Each row is followed by its grade, which names the range that a hidden value of the row falls in. A new part has a new value, new ranges and new names.
[  -4  197  180 -147  122 -129  -96 -271   70   92  198 -238 -140   58
 -122  -27  -30 -188 -107  115 -246 -515  -49 -102   21  186  151   -8
 -121  133  -73  -79  204   -1   75   -1 -158  348  -54]  J
[-265  -40   24 -101  183 -130  -58  183 -376  171 -305 -144  -83 -224
 -102  146   -8 -136 -217  -85  175 -559 -129   43  344  101   68   28
  282   84   69 -194   61 -136  -87   15 -397  221  154]  F
[ -38  -78  -53   -3   25  -93  -12  126  -80  140 -141   23  134   -7
   47  118   43   68 -178  -77  165  -55 -159  -70   27  -85 -109  -24
  153  -72   17    2  -74 -108  -55   -3 -152  -14   80]  A
[ -19  -68  -23   -4  -64   31  102  -22  -20   48  -98   59   93   -9
  116   74  -63  121  -74   -5  210 -120 -108  -65  -40  -74 -127  -91
   96  -47  -40   75   83 -100   23   -6 -137  -13    6]  H
[  85   93  -36 -124  -82  120   87 -188  160   26 -108   32   62   46
  -60   32  -16  165  -18  169  151 -178 -193   -7  -93  -76 -141  -52
   15  -88  -52   83  126   53  150   58  -70  -12 -107]  E
[ -50  161  -93   15    9   71   80  -95  -10 -138 -117 -112   84   48
  -45   39 -183  -22  -26  -20  -51 -358 -216  185  107   99    5  -67
  -69   71  -75  -25  197   69  105  -17 -150  147  -11]  F
[ 157  -12  126  -43   35 -266 -137  -59  190  258  223  -20   89  134
   64  -99  290    9  -98   26 -114  190  -38 -340 -172  -82  -56  -12
   43 -171  -75   62 -216 -140  -98   32   68   24    9]  Y
[-220   67   53  171   30  158   98   75 -117 -358  -56 -100   79  -76
   41  134 -333 -136   33 -256   17 -380  -89  320   51  192  261   16
  106  292 -130  -47  144  -34  -31 -166 -241   80  357]  J
[ 168  217  -82 -389  -12   31 -113 -304  192  237 -310 -104  -39   61
 -368   20  198  168 -129  434  114 -368 -380   -7   53  -70 -219  102
   95 -175   10  -63   15  150  103  158 -134  -10 -293]  F
[  75   56  -83 -102   10   41  -12 -168  117   47 -193   -2   64   68
  -67   99    2  124  -72  141  114 -203 -207   54    2  -39 -130  -26
  -10  -47  -51    5   42   26   55    1 -130    1  -41]  H
[ 117  117  -69  -73  -26   39   57 -291  175   44  -30  -55   52  116
  -52    7  -16   71  -48  181  -47 -258 -158    2   13   40 -102 -111
 -153  -70  -75   23  167   55   84   46  -44  112 -164]  E
[ 157   -4 -101 -308 -179  -19   77 -357   55  443 -166  -94  -23   12
 -147  -57  215  189 -262  471  167 -402 -247 -277  172  -28 -337  -85
  126 -316   55  -36  156  -26  -94  242 -104   32 -539]  F
[  95   64  -44  -16    4   53   83   -8  189   84  -12    5  153  -35
 -142 -109  289   42    5   57  -12   30 -130    9   71   42   20  -35
  115 -269  -21    1 -121   51  -53  160   99   19   34]  C
[ 155   39  -34  293  -95  207  234  -54  408 -243  333  122  342  134
  107  -46    9   44  104 -160 -160  290    8   96 -232   75  134 -160
 -170 -128 -136  171  -22   72    8   -3  275  -38  198]  A
[   3  -37  253 -123   18  132   27  -64  192   69   79  102  -49 -137
  -90   96  114   49   -3   80  243 -146   60  -97 -231  -23  145   53
  221   -6  -43   66  -20  -79   30   20  -71  -31  244]  H
[-100   48  284  -34  117 -417 -227   80 -169  121  166 -162  -68   78
  178  -45  -12 -159  -71 -181 -112  -95  -29 -315 -152  -71   43   55
  133  169 -142   16  -81 -273  -27 -136 -213  145  167]  E
[   7   44 -122   18  107  -54   14  106   26  104  -96  -15  175   16
  -92   78  112    8 -152  -69   -7  -73 -183   47  113    2  -33  -57
   -1 -130   44  -35  -53   42   26   68  -54  110   75]  K
[ -69  -74   94   43  131  113  -32   82   95  -58  -80   75   68 -117
  -83  230   34  -23  -54 -107  176 -137    0  159  -58   66  212   68
  171   82  -37  -44 -126  -57  -93  -84 -138  -38  435]  Y
[  18  110   27   83  201  -28  -85  -57  170 -124   35  -54   81   71
  -61   75   17 -111   29 -109 -178 -116  -46  179    2  133  194  -12
 -137   86 -116  -46  -62   32   13  -91  -47  153  298]  H
[ 117   58   63  -62   91 -123  -64  -98  203  206  161  -34   70   83
  -90   21  195  -25 -145   65 -114  -58  -56 -165  -75   10   22  -40
  -70 -118  -11    6  -54   -7   10   64   27  135   16]  K
[ -66  -22 -106  131   67 -120  -25  199  -99  -54 -136   11  209   66
  147   75  -64   28  -65 -247   44   66 -186   58   26  -70  -75  -44
   60    5  -57   25 -100  -87   -3  -89 -136    9  191]  Y
[ -39  -34    8   90   94  167  160   30  134  -50   51  115  111  -93
  -11  123  -12   -3  -24 -106   91 -134   42  104  -15   86  148 -130
  -50  -31    6   38   99   20  100   22  -22  145  249]  Y
[ -65  -34   30   41  163  -45   -8   90   -2   47  -38   13   63  -70
   -7   90   75  -58  -64 -122   39 -131  -17   37   73   62  108  -49
   46  -10  -15  -38  -44  -66  -16  -11 -112  143  251]  B
[  89  -71   36  -54   41   64  106 -172  201  212   97   69   30  -53
  -51   47  178   40 -115  141   69 -177   57 -125   15   76   24 -143
  -48 -174   21   16   82  -30  -11  115   14  146   -6]  B
[ -64  131   54  -51    3  -10   37   93  -27  -29  -37  -48   68  -31
  -43  -49    0    0    6  -76   52 -127 -180  -12  -42  -40   11   19
  167  -20  -46   42   26   -6  121   38  -97   67   80]  F
[   1   65 -191  117   39  104  130  -74   55 -132 -152  -20  172   49
    4   65  -96   25   -8  -50  -32 -196 -165  240  165  106  -17 -144
 -137  -31  -66  -19  117   68   36   -7  -71  114   50]  E
[  70   53   51 -102 -165 -197   20  -52  -26  190   58  -58   81  117
  146 -164   64  118  -71   61   46   32 -207 -355 -141 -190 -266  -52
  153 -156  -80  136   19 -138   41   69  -46  -24 -246]  C
[ 158  256  120 -195  140   -6  -94 -227  354  106  121  -86  -32   53
 -308  -81  269  -50   21  202 -186 -176  -99  -27  -76   76  129   42
  -78 -117  -55  -22  -34  143  140  125   70  182   21]  C
[ 214  192  -75   64 -253  239  175 -137  399 -222  119    0  307  144
  -70 -217  114  159  149   66  -88  233 -274  100 -195    1  -27   19
  101 -229 -161  148 -106  152  -22   93  231 -211  -61]  J
[  51  -34  269 -100   52   69  -26 -172  250  157  211   13  -52  -68
 -161  176  127  -47 -148  132   78 -264   99 -127 -200   81  218   43
   92   34  -25  -12   -3  -67  -88    7  -53   34  207]  K
[  27   27  183  -87 -124  -14   32 -161   73   62  110  -37  -10   28
   62  -21  -29   51  -36   91   95 -173  -63 -206 -203  -51  -33   -2
  150   15 -116   91   81 -130  -10  -10  -92  -33  -33]  C
[ 143  111  -22 -367  226 -258 -261 -283  101  474 -199 -151 -139   60
 -297   52  335    7 -249  372  -45 -412 -197 -174  198    8 -153   20
  -68 -166   55 -161  -33   25   23  137 -178  248 -224]  H
[ -78  185  -16   59   58  211  234  126   99 -166   89   -9  142 -129
 -145 -108   32  -74   81 -148  -65 -152 -102  185   80  148  206  -81
   31 -100   12   30  132  166  214  144   47  239  159]  J
[-101  -50  -29  115  -79 -139   89   38 -217    7  -38  -84  112   43
  251  -10 -164   -7  -91 -145   33 -165 -121 -101   76   -9 -117 -127
   79   31  -96   31  115 -192  -84  -59 -181   67  -30]  C
[  11  182  148 -284    8 -132 -113 -158    6  190    8 -168 -111   33
 -137  -51   41   -8 -123  182    3 -371 -211 -207  -70  -40  -67   82
  128   18  -31   -8  102  -21  127   57 -197  144 -163]  J
[-125  204  223 -202  424 -373 -388   38  -93  157    4 -183 -187   63
 -146  215  -63 -239 -189 -103 -157 -443  -83  -76  -60   -2  155  108
 -124  311  -11 -118   29  -47  256 -147 -349  396  273]  A
[ 156  166  227 -336  238 -139 -274 -312  328  300  116  -63 -178   77
 -290  114  226  -42 -144  288  -79 -318  -28 -192 -191   -2   79   83
 -125   16  -10  -41  -11   45  175   32  -94  223   30]  Y
[ 160  290  -36 -201  -13  101   50 -258  300   38    3  -58   42   97
 -244  -94   98   84   16  241  -83 -214 -244   15  -66   -2  -70  -32
 -109 -153  -37   53  142  205  268  154   46  136 -196]  F
[  84   57  121 -182  127  -50  -34 -118  185  327   91  -97  -48 -126
 -309  -95  451  -98 -121  211  -81 -249   -9 -140  158  162  153   14
  138 -252   42 -124 -101   12 -132  226   43  196    0]  F
[ -73 -103 -264    5   23  -15   33  236 -180  119 -441   53  223  -60
  -11  169   51  157 -203  -85  301  -65 -314  112  221 -111 -223  -23
  232 -157   80  -48 -114  -43  -71   39 -212  -83   55]  A
[ 136  -47   77 -108 -306   93  191   -4  171  208  112   60  170  -74
  -24 -243  349  207  -31  163  220  194 -158 -317 -151 -123 -147   20
  455 -400  -19  144 -149  -81 -157  242  143 -234 -180]  J
[ -11    1  110  -10   99  -10  -67    3   92    4  -27   -5   36  -39
  -55   77   96  -28  -15  -39   59 -104  -42   35  -50   37  126   52
  136   24  -82  -23 -120  -69  -76  -46 -100    6  269]  H

Part 2:
[ -88  314   84 -181 -310  121   29   -6  -55  -86 -262  293 -156  339
  -36  205  -83   61  -27  173 -114  127    0 -220 -120 -158 -117  -57
  176  -16  170  -91   46 -118  190   88 -178  -86  371]  U
[ -23  133  221 -236 -192   73   18 -215  -23  218   12  411   15  402
 -163  330 -193    0 -413  176  247 -139 -117 -349   -7  139 -334 -327
  -27   64  221 -110  -27   34  219  127  -42 -128  238]  W
[-373 -444  -22  333  142 -326   96  479   33  104  413   -5  218 -272
  -80 -287 -326   -2  137  -84  186 -136  -16   42  510  413  -84 -187
  127   52 -302   44  153 -236  318 -327   13  427    9]  Z
[ -27 -145 -181   27  490  131 -130 -187 -105 -355  176  -15  140 -143
   71  171  138   91  335   58 -117 -149  138  -10   -5  -61  596  136
   34  364  -40  177    9  201  549 -425 -167  563   63]  M
[-389 -167   17  168  197 -201   70  221   92  -15  244 -144  150 -258
 -108 -178   15  -39   87 -163 -106  -76  -78   81  207  291 -126 -126
   17 -121 -124  149  178   41  153 -258   53  227 -100]  Q
[ 240  200  171 -386   17  238 -312 -475   30   12 -180 -302  -72  201
  -74  152  358 -173 -293  -37  -30  254    2   83 -514 -398 -170 -109
 -214  -50  217   80  116  319 -368  406  121 -424 -216]  M
[  89  194  116 -176 -177   76 -201 -128   22  129 -279  162  -69  327
   48   91  -34   55 -239  228   10  194   66  -93 -201 -284  -87  -57
  101   -4  133 -174   54  -13 -135  308  -57 -226   62]  W
[ 235  126   84 -252 -157  153 -489 -268   47   72 -438 -207 -102  212
  149   64  227   51 -267  157 -161  382  222   -1 -509 -502   99   96
  105   47   60   -1   98  -14 -474  571 -129 -377 -220]  P
[-222 -295  -16  287  228 -373   63  140   77  -38  102 -334  -91 -290
  -37 -256  166 -214  -21 -384 -244   57  -42  277  167  375 -155 -337
   15 -187 -252   26  392  -79  178 -119 -112  366 -324]  U
[-327 -243    3  167  304 -143  -42  187  100    4  308 -254  277 -332
  -36 -282   47    9  135 -116  -22  -21  -41  182  186  114   12  -10
  -12  -62 -170  160  162  152   18 -270  156  176 -172]  M
[  62  237  177 -324 -228  152  -47   33  -25  -50  -11 -202 -143  217
 -275   49  -20 -286    9  -40  196  258  -45   39 -218 -312 -475 -169
 -157  -89  192  105   66    3 -243  266  271 -409  130]  Q
[ 182  270  192 -298    5   86 -446 -343  157  191 -322 -111  -13  264
   32  135  176  -10 -396  254   16  197  149  -48 -439 -416 -118  -25
  -49   -6  230   28  -36  231 -560  517  181 -520 -305]  D
[ 119  256  133 -290 -264  141  140  -90 -150 -144  -79  118 -312  390
 -259  267  -79 -292  -30  -49  130  143  -90  -93 -131 -113 -406 -330
  -93    0  228  -70  109  -90  267  125  -14  -92  363]  S
[-289 -414   60  278  184 -371 -155  343  189  282  251 -306  242 -332
  -13 -425  -94  -33 -112 -111   90   36   32  198  260  241 -178 -147
   52 -106 -297   77  209  -82 -247   19  160   69 -407]  P
[  34   39  123 -120 -174   40   56  -51  -82  186   -1  449  -25  390
  -80  159 -290   -2 -250  211  250    8  -78 -189   93    9 -207 -232
   48   93  114 -289   61  -63  298   64  -68   31  315]  P
[ -86 -101  -89 -138  328  238 -260 -109  -61 -343  245 -213  240 -190
  -37  206  109  102  357   86   24 -145  186 -141 -115 -161  466  217
    6  405    6  485 -138  155  219 -275   -3  215   56]  M
[-215 -366  -50  337  375 -328 -162  307  143  205  227  -52  284 -257
  104 -370 -187   84   43  113  113  -32  111  192  340  106  143    0
  118   57 -259  -71  115    1   -9 -174  140  301 -280]  Z
[-360 -193  -53  172  114 -123  116  375   -5 -175  279 -202  107 -284
 -109 -241  -56  -60  353 -189  -67   26  -43  141  247  146  -40  -39
   68  -55 -187  165  194  -95  249 -339   23  304   90]  M
[ 234 -318 -266   31  309  122 -326   40 -216 -468   95 -259  -51 -142
  100  128  -26  -25  546   63   60   53  416   20  -55 -290  714  180
  149  618 -200  280  -24 -252  422 -169 -252  565   68]  P
[-227 -417  -19  266  236 -291 -151  264  106  141  234 -219  205 -298
   27 -295  -86    9   -2  -72   49  -13   84  132  242  216   37  -91
   94   43 -287   86  174 -103   -8  -86   20  254 -288]  P
[-579 -270    2  338  131 -333  138  337  115   86  251  149  247 -269
   -6 -156 -163  185   11  -49 -137 -256  -67 -126  438  568  -13 -141
  232  -62 -223   83  140 -118  394 -400 -161  426    8]  D
[ 156 -223 -114   20  541  -40 -130 -140  -97 -301  279 -167  -28 -101
  -95  205   12 -226  257  -20  187 -184  196   41   63   42  301 -156
 -122  440  -22  234  -22   89  467 -273   53  507  -97]  U
[-203 -194  -73  219  218 -240    4  271   44 -165  102 -353  -52 -288
  -36 -277   90 -170  255 -240 -183  135   47  291  128   89  -21 -108
   44  -97 -206  100  278  -86  101 -164   11  303 -180]  S
[  79 -343 -205   88  334   41 -287 -174 -124 -295   26 -116   26 -156
  169  186  138  106  193    2 -181  -74  286  -76  -73   21  682   85
  178  463 -199  201   73 -109  488 -173 -445  606  -74]  P
[  -3   70  129 -169 -281   72 -191    6    9  136 -165   49  -18  222
  -17   44  -82   45 -200  137   52  193   55 -130 -156 -188 -159  -53
  115    6   47  -36   67 -138 -171  313  -73 -252   82]  P
[-181  381  179 -359 -429  242  -68  -81  -16  -58 -217  257  -41  341
 -126  387  -62  148 -128  217  -65    1    8 -476 -242 -104 -185  -16
  159   40  265  193 -115  -97   37  178 -152 -328  385]  U
[  80 -244 -150   65  447    0 -261  -81  -71 -233  166  -59  100 -110
   67  166  -35   38  250  141  100 -167  284  -65   52  -41  528   45
   72  487  -93  214  -77    0  394 -237 -102  489  -57]  W
[ 388  168  135 -360  -94  175 -502 -245   29   36 -281 -341 -143  260
  -19  109  125 -164 -180  156  169  353  249   44 -495 -605  -90  -21
  -81  135  155  106  -19   14 -575  615  169 -511 -228]  W
[-339   23   62  -15   61   22  380  -95 -104  -28  289  599   96  186
 -204  326 -188   51  -89   22   37 -387 -280 -333  309  520 -140 -311
    1   51  139 -104   60  121  898 -496 -199  465  477]  Q
[-374 -291  -49  352  240 -366  217  259   40  -53  226  -30   15 -262
  -51 -201  -32  -89   93 -253 -176 -110  -91  134  382  504  -77 -287
   95 -110 -236  -24  307  -97  489 -383 -146  559  -67]  U
[  -6 -116  -68  -73  612   63 -196 -129  -20 -206  412   23  252  -94
 -134  308 -105  -29  254  240  322 -384  194 -174   96   18  361   33
 -131  524  107  375 -265  278  377 -381  246  363  -24]  S
[ -10  354  152 -317 -250  196  -55 -218  -34  -25 -229  306 -109  409
  -90  371  -34   46 -194  219  -16   23   -6 -332 -226 -143 -156 -107
   68   54  285   -8  -48   21  125  170 -109 -207  298]  U
[-350 -207   15  224  224 -277 -192  162  199   99   57 -203  209 -299
   81 -213   80  127  -62  -22 -201  -47   93   39  108  212   75  -16
  156  -65 -192  178  128    8 -115  -65  -24  129 -348]  D
[ -84  290   92 -164 -213  117 -109 -134   13   57 -311  397  -19  351
   79  223  -57  229 -194  317 -134   56   41 -284 -149 -166   37   22
  219   24  177 -141  -11   -6  104  131 -206 -112  250]  D
[-181  259  188 -216 -207   76   21 -145   31  106 -101  368   12  317
 -115  304  -87   92 -294  188    2 -104  -89 -365  -68   99 -252 -179
   72  -21  233   -9  -31   53  158   73  -81 -160  242]  U
[-409 -100   13  170  329 -214 -157  375  215   62  256 -145  342 -304
  -41 -254 -139   99  199  169   74  -99  112   44  228   30   32  135
   78   18  -86  265  -63  110 -195 -220  358   30 -205]  S
[-222  300  233 -270 -283  112   29 -229   39  148 -134  439   27  371
 -127  392  -61  144 -416  193  -38 -155 -128 -474 -112  176 -297 -209
   82  -45  278    9  -45   68  175  106 -149 -216  271]  U
[-159 -220  -11  243  392 -328   39  336   94   19  315 -218   72 -231
 -124 -334 -141 -251  197  -84  188   21   14  333  325   94 -179 -190
  -91  -41 -141   -1  169   55   47 -228  364  251 -214]  S

[ -16 -274    4  331  629 -130  -24  197 -247   67 -333   21  147  180
 -179 -195 -317 -228  101   45  241 -711  165   83  -73  464 -318   45
   35 -486  -53   40 -433  174 -187  -99  327 -152  365]  T
[-190  -76  152 -333  -83  -33 -249   78  107   74  367 -102  -46 -179
   96 -402   -6 -113  -87  216  -93  292 -100   -3  215  -20  171  -97
  148  189   40  -98  109 -241  295  234  -30  -85  -89]  R
[  10 -162  129 -336 -134  105 -164  115  295   72  356  -11   62 -195
  152 -290   46   76 -209  211  -57  584  -18  -38  133 -362  338  -91
  184  306  120 -145  217 -244  376  359   95   95 -168]  V
[ -88  -58  106 -389 -321 -141 -366  -40  135   43  280  -49 -137 -199
   99 -204   19 -122 -106  172  -37  437  -73   42  187 -174  311 -113
  188  268  142 -268  321 -144  367  297 -106  -46  -37]  N
[ -64  163  145  270 -102 -137   26  194 -286   94 -287 -142 -176   49
 -253  253 -130  -68  241   65  175 -505  152  -48   22  364  -62 -109
   24 -209 -101  -48   34    0    8 -100  -31 -106  116]  L
[  88 -275  -46 -128   30   48 -195  -53  -15  176 -402 -123 -211  -27
 -309  177    5 -265 -145 -236  337 -128  -11 -281   67 -366 -223 -130
  223   33 -328 -422   19   31  147   74 -162 -172  359]  L
[ -71 -233   74 -178  110  178 -149   13  180   16  174   40  -39  -98
   13 -260  -58  -76 -216   -9   88  253  -93 -114   79 -122  -31  -67
  130   86 -113 -105  -94  -83  214  169   17  -35   -4]  R
[-107  118  200  -19  -61   28   82  112  256  -10  180   70   49  150
  113  -79  -50  314  -65  201 -108   65  115  -40  -53   73  101   94
  -34  -68   32  392 -139  -55   64   77  150  118 -141]  R
[ -74   64   74 -457 -318 -279 -306 -259  383  -33  389  131  -57  117
  184 -113   38  259 -228  211 -206  577    0  163  -17 -216  303  114
   -9  110  194  255  126   78  137  254 -108  133 -138]  N
[-295  280  110  -16  -66 -247 -124 -129   10  121   -8  -74  -80  240
 -153  111   62   46   62  160  -17 -275   57 -103  -14  149 -114  178
 -113 -120 -159  412 -180   62  -33  -73 -128  -62  175]  R
[  47 -260  -82  -66  432  -73 -142 -112   83   90   77  105  184  140
 -148 -144  -77   56 -202   60   97  127   53  101 -112 -101 -111   93
  -50 -167  -73  182 -265  171  -97   91   87   75   84]  V
[-232  166   40  180 -104  -48 -302 -248 -108   95  -42   31 -161  -15
 -290  261   79 -242   34   12  330   10  -65 -186   13   23  -46   57
  -51   84 -177  -59   36  122  219    4 -196  -15  255]  V
[  87   68 -215  253   83  -35  -19  -77 -183  124 -184  -79  183  -42
 -278  521  167  -14   83  -54  107  -99  339    1 -235 -121   -3   32
    3   41 -177  123 -160  240 -135 -129  -67   31  195]  G
[ -36   12   56  118  292 -330   40  215 -198  253 -392 -216  100  297
 -242   40  -91  -11  182  175   39 -751  276  -14  -26  201 -204   86
   13 -367 -112  237 -248   38 -215  -96  160 -136  335]  T
[  30 -272   54 -473  109  105  -77  158  -69  116  510 -225  -97 -299
 -129 -428  -73   45 -188   58 -165  519 -174  156  226  -15   22 -391
  110   98 -195 -181  103 -303   62  187 -281  -80 -493]  T
[  75 -118  143  134 -129  275   42  122  232  -67 -188  141 -120   -8
   20  141 -114   65 -131 -105  255   39   75 -239  -52 -133   31  -55
  155   17  -58 -163   -4    8  258  110  154   61   67]  L
[  48   59  113  142  211 -302  189  217 -137  129 -327 -103   -4  405
 -212  104 -222  267  138  124  -24 -666  270  103 -111  369 -223   39
  -88 -543  -92  400 -269  113 -349 -144  112  -36   71]  V
[ -22 -202  -35  194  379 -110 -221    6   18   69  -89  142  287   52
  -35 -121  -85 -193  -23  183  236 -135  165   45  -96   -1   58  171
   54  -85  148    3 -185  161  111  123  363   37  370]  L
[-234  146  148 -382 -183  -83 -131  -21   38   88  486 -171 -146  -89
  -57 -206   56  124  -66  193 -227  335 -121   49  162   78   79 -119
  -30  114 -138  197   66 -214   92   98 -311  -49 -331]  R
[  65    2   52  200  -23   21   48   45  215 -126  -72  228  109  135
  125  161 -120  222  -53   55   50  -26  262   44 -228   69  124  123
   22 -131  144  237 -175  206   15   29  267  143   48]  X
[  13 -210    3   56  213  200  -52   85 -168   98   -3  -88  -88 -171
 -293  -17  -80 -160  -70 -109  234   34  -57  -90   63   31 -167 -223
   81  -16 -289 -243  -67  -57   80   23 -124  -80  -27]  T
[  37 -404  -16 -240  433   72   -1  210 -113  145  -43 -218  -26  -67
 -207 -329 -157 -134 -128  -95   18 -213  -27  -14  112   49 -327 -225
  165 -181 -326 -142 -266 -131 -108   11  -59 -244    6]  R
[ 201 -464  -56  -11  344  286  -52   41  284  -35   -5  220  187  -53
   23 -138 -117   28 -326  -88  226  307   70  -56 -124 -334    4   -7
  151   16  -19 -148 -187   93  146  203  274  115   69]  L
[ -12 -121   67  190   59  162  -52   15  -41   50 -349   15 -217   37
 -259  200 -104 -166  -49 -200  377 -250   -6 -275   -3    2 -248  -81
  100 -111 -287 -214 -106   77  118  -28  -47  -88  249]  V
[ 105 -154 -119 -156  -83  166 -117 -164   75 -171  426  124  -65 -240
   40   30  -41  123 -217 -151  -97  686    8  241 -115    8  117 -210
   42  114  -49  -12  -29  159  -12   61 -243   88 -377]  G
[  -2 -358  -75  -12  430  210 -111   71   63  160  -98  -44  199 -100
 -147 -145   34 -235 -171  -43  228  -39   54 -217    2 -304 -152    8
  177   85 -223 -154 -257  -39  138  104  162  -86  296]  R
[ -56 -162   92 -449  -92  157 -188   58  -60   62  673 -164 -190 -423
 -103 -382  -25  -16 -184   78 -112  775 -272  140  269   -8  154 -414
   87  263 -146 -277  268 -322  236  239 -379  -29 -567]  T
[  62 -339  -88  114  308 -167 -257   83   51   39 -331   96  267   26
  101 -121 -117 -327   -9   86  209 -336  277   25  -89  -81   64  148
  252  -72  219 -197 -185  188  125  133  456  -99  584]  X
[ -11  328  155   43 -253 -205  150  100   -8  167 -174 -155 -104  267
 -219  393   41  369  115  150  -54 -259  236  -72  -72   27   18   28
  -95 -166 -134  373   24   -6 -106  -66 -105   71  -57]  L
[  -2  -72   92 -173   24  108   18  114  -95   67  309 -131 -149 -145
 -194 -123  -87  127  -89   20  -45  288  -91   77  104  124  -35 -286
    1  -24 -218  -22   38 -160    6   60 -252  -10 -400]  T
[  15 -223  -50    6  141    4 -253 -191  180  -50  -36  226   34   44
  -19   -3  -82  -99 -203  -49  229  163   29  -13 -113 -139  -10   97
   66  -23   17  -61 -138  232  128  124   99   43  232]  N
[-153  -70   79 -256  -73  109 -160  -22   29  116  115 -160 -212 -138
 -164  -83   53 -139 -126  -57   65  140 -140 -206  165 -130 -112 -152
  121  150 -307 -148    8 -162  194   80 -265 -151   -8]  R
[ 122 -115  -27  214  -52  212   55   63 -222   -4 -395  -73 -310 -108
 -350  425 -122 -139    8 -366  327 -262   61 -173  -53   95 -270 -275
  138 -117 -384 -337  -62  115  -10 -146 -234 -150   84]  X
[  87  202  225  225 -169 -233  322  278  -35  -58 -467  -19 -232  439
  -64  326 -318  412  182    0  -49 -757  328   62 -166  513 -167  -17
  -38 -595  -34  380 -193  154 -312 -209   94  -30  -23]  N
[  -3  -54  203  278   32  171  193  267 -157  -28 -398  -54 -346  102
 -219  135 -305  -17   78 -214  255 -573   32 -187   20  430 -354 -213
   85 -373 -307 -110 -182    4  -48 -156  -28 -160   36]  T
[ -71   85   58 -215  -30 -113  -73    1   38  202  213 -158   33   29
 -163   -2  116  169  -56  198 -100  202   54   -5   43 -154   76  -15
  -31   71 -128  214   27 -109   26  100 -144   46 -123]  T
[  63 -101   70  -28   86  -99  -24   71  259  137 -295   29  112  275
  -13   62  -12  135 -100  104   99 -211  227 -162  -88 -292   -4  176
   94 -111    2  160 -139   62   51  121  264   52  311]  V
[ 174 -183  -89 -191   -7  267   17  -34  -14  -70  439   13  -79 -307
 -157   55  -39  205 -238 -155  -54  707  -47  191  -57  -65   62 -338
   16  120 -207  -91   33    1  -20   66 -334   96 -552]  X
[-136  171  273  -18 -165  -48  153  276  -42   23   11 -153 -225  101
  -35  -49 -167  194  110  112 -116 -316   65  -32   86  402  -70 -134
   21 -224 -117  205  -60 -165  -28  -56  -55  -97 -193]  R
[ -13 -273   74   85  276  352   -3  -17  442 -139  109  340  152   81
  171 -200 -127  126 -322  -40  167  251   21 -151 -155 -139  -41  149
   53  -33  -12  170 -358  112  171  146  335  156   54]  R
